Below are the code and all the weights of a small trained network. Each question names an input and a class and asks about switching units off, where a switched-off unit gives its printed mean instead of its output.

import numpy as np


def w(rows, s, z=0):
    codes = np.array(rows[::2]) - 128.0
    scale = np.full(codes.shape[1], s)
    scale[-1] = z or s
    return codes * scale


def f(y):
    return y / 2 * (1 + np.tanh(0.7978845608 * (y + 0.044715 * y**3)))


def log_softmax(a):
    a = a - a.max(-1, keepdims=True)
    return a - np.log(np.exp(a).sum(-1, keepdims=True))


def net(x, mask):
    res = np.array(x, float).reshape(1, 8) / 4 @ E
    y = f(res @ A[0][:, :-1].T + A[0][:, -1])
    res = res + np.where(mask, y, B[0][:, -1]) @ B[0][:, :-1]
    return log_softmax(res[-1] @ U[:, :-1].T + U[:, -1])


A, B = {}, {}
E = w([
[127,128,130],'x0',
[149,3,71],'x1',
[129,127,129],'x2',
[125,126,130],'x3',
[139,185,40],'x4',
[126,129,127],'x5',
[254,121,145],'x6',
[129,130,128],'x7',
],0.0067)
A[0] = w([
[103,41,110,88],'n1',
[59,97,46,109],'n2',
[128,168,46,104],'n3',
[109,190,172,11],'n4',
[142,186,161,126],'n5',
[137,148,62,55],'n6',
[72,141,78,124],'n7',
[122,152,162,149],'n8',
[125,148,101,254],'n9',
[126,164,40,72],'n10',
[191,132,126,145],'n11',
[142,96,165,42],'n12',
[102,94,203,80],'n13',
[132,174,23,80],'n14',
[21,106,84,48],'n15',
[130,63,96,110],'n16',
[251,168,53,79],'n17',
[99,73,225,74],'n18',
[146,187,161,118],'n19',
[132,168,149,209],'n20',
[106,135,107,15],'n21',
[194,121,127,137],'n22',
[147,162,74,114],'n23',
[134,75,83,65],'n24',
[196,103,135,218],'n25',
[53,198,207,144],'n26',
[66,118,128,77],'n27',
[62,128,118,68],'n28',
[75,128,94,74],'n29',
],0.013,0.0054)
B[0] = w([
[168,147,62,182],'n1',
[88,156,124,191],'n2',
[183,71,148,170],'n3',
[161,255,104,155],'n4',
[120,151,66,182],'n5',
[200,128,114,133],'n6',
[122,124,166,173],'n7',
[151,93,69,160],'n8',
[110,17,137,216],'n9',
[207,114,164,160],'n10',
[70,183,163,170],'n11',
[194,227,122,124],'n12',
[193,126,138,152],'n13',
[197,84,155,179],'n14',
[107,197,167,184],'n15',
[109,233,44,172],'n16',
[117,150,162,207],'n17',
[254,93,147,174],'n18',
[107,163,80,179],'n19',
[87,81,63,201],'n20',
[174,204,139,109],'n21',
[33,254,153,170],'n22',
[188,67,204,153],'n23',
[155,208,67,151],'n24',
[60,121,133,217],'n25',
[149,112,79,254],'n26',
[147,195,209,143],'n27',
[138,196,181,146],'n28',
[112,188,160,143],'n29',
],0.0073,0.0064)
U = w([
[107,113,100,234],'0',
[152,187,4,2],'1',
[240,119,170,67],'2',
[89,108,111,192],'3',
[102,114,113,176],'4',
[68,188,200,31],'5',
[89,89,99,146],'6',
],0.016,0.0094)

Each question gives the input, the list of numbers given to net, and the class t.
The units are the neurons (one row each of A and B). Each row of codes is followed by its name. A weight is (code - 128) times the scale printed after its matrix; where a second scale follows, it is the last column's (A, B and U).
mask holds one flag per neuron, in row order. A switched-off neuron (its flag False) gives its mean, the last column of its row in B, instead of its output. The means were averaged over made-up inputs and are rounded, as every weight is.
A unit's drop is (log p(t) with every unit on - log p(t) with that unit switched off) / (log p(t) with every unit on - log p(t) with every unit switched off).
The circuit of an input: a set's keep is (log p(t) with only the set's units on - log p(t) with every unit switched off) / (log p(t) with every unit on - log p(t) with every unit switched off). Starting from the 12 units with the biggest drops (on a tie, the unit counted first), units are removed one at a time, each time the one whose removal leaves the highest keep (on an exact tie, the one counted first), for as long as the keep stays at least 0.8.
circuit, biggest first: the units of the circuit, biggest drop first
unit that matters most: the unit with the biggest drop
k most important neurons: the k neurons with the biggest drops, biggest first
drop of u: that unit's drop, to one decimal
input [-7,8,5,5,3,-3,-2,6], class 1: 3 most important neurons -> n16, n24, n1
input [-1,8,-1,-5,-6,5,-8,-7], class 1: unit that matters most -> n1
input [-4,-8,7,-6,-1,2,-7,2], class 1: circuit, biggest first -> n26, n4
input [0,1,7,1,-6,-6,-2,-4], class 2: circuit, biggest first -> n18, n13
input [0,5,1,2,6,-1,7,-6], class 5: 2 most important neurons -> n22, n17
input [4,-4,-5,1,-5,6,8,-2], class 5: circuit, biggest first -> n22, n11
input [-3,-5,-4,5,0,6,8,-1], class 5: circuit, biggest first -> n22, n11
input [-6,4,8,-6,6,0,4,5], class 2: circuit, biggest first -> n14, n23
input [-8,-8,-3,-6,1,5,4,1], class 1: circuit, biggest first -> n5, n19
input [2,0,1,5,4,6,7,-6], class 5: circuit, biggest first -> n22, n17, n11
input [-7,7,-3,4,-3,-3,7,2], class 1: circuit, biggest first -> n16, n24
input [6,3,-1,-3,0,3,-7,6], class 5: circuit, biggest first -> n15, n27, n28
input [-5,-8,0,6,-3,-8,-8,6], class 1: circuit, biggest first -> n26, n4
input [2,7,1,3,5,5,8,3], class 5: circuit, biggest first -> n22, n17, n11
input [4,3,5,-7,-7,-3,-8,-1], class 5: 4 most important neurons -> n15, n27, n28, n2
input [2,-3,-8,6,7,0,6,2], class 2: unit that matters most -> n23
input [1,8,-5,2,4,-2,-8,1], class 1: 3 most important neurons -> n1, n16, n24
input [8,-3,8,-7,-8,-6,0,-2], class 2: 2 most important neurons -> n18, n13
input [-5,-6,4,-4,-5,-6,-2,5], class 1: 2 most important neurons -> n26, n4
input [3,-7,1,3,-4,-7,-7,2], class 1: unit that matters most -> n26
input [1,0,-3,8,-3,2,8,-4], class 5: drop of n29 -> 0.0
input [1,2,3,-6,7,7,7,6], class 2: drop of n6 -> 0.2
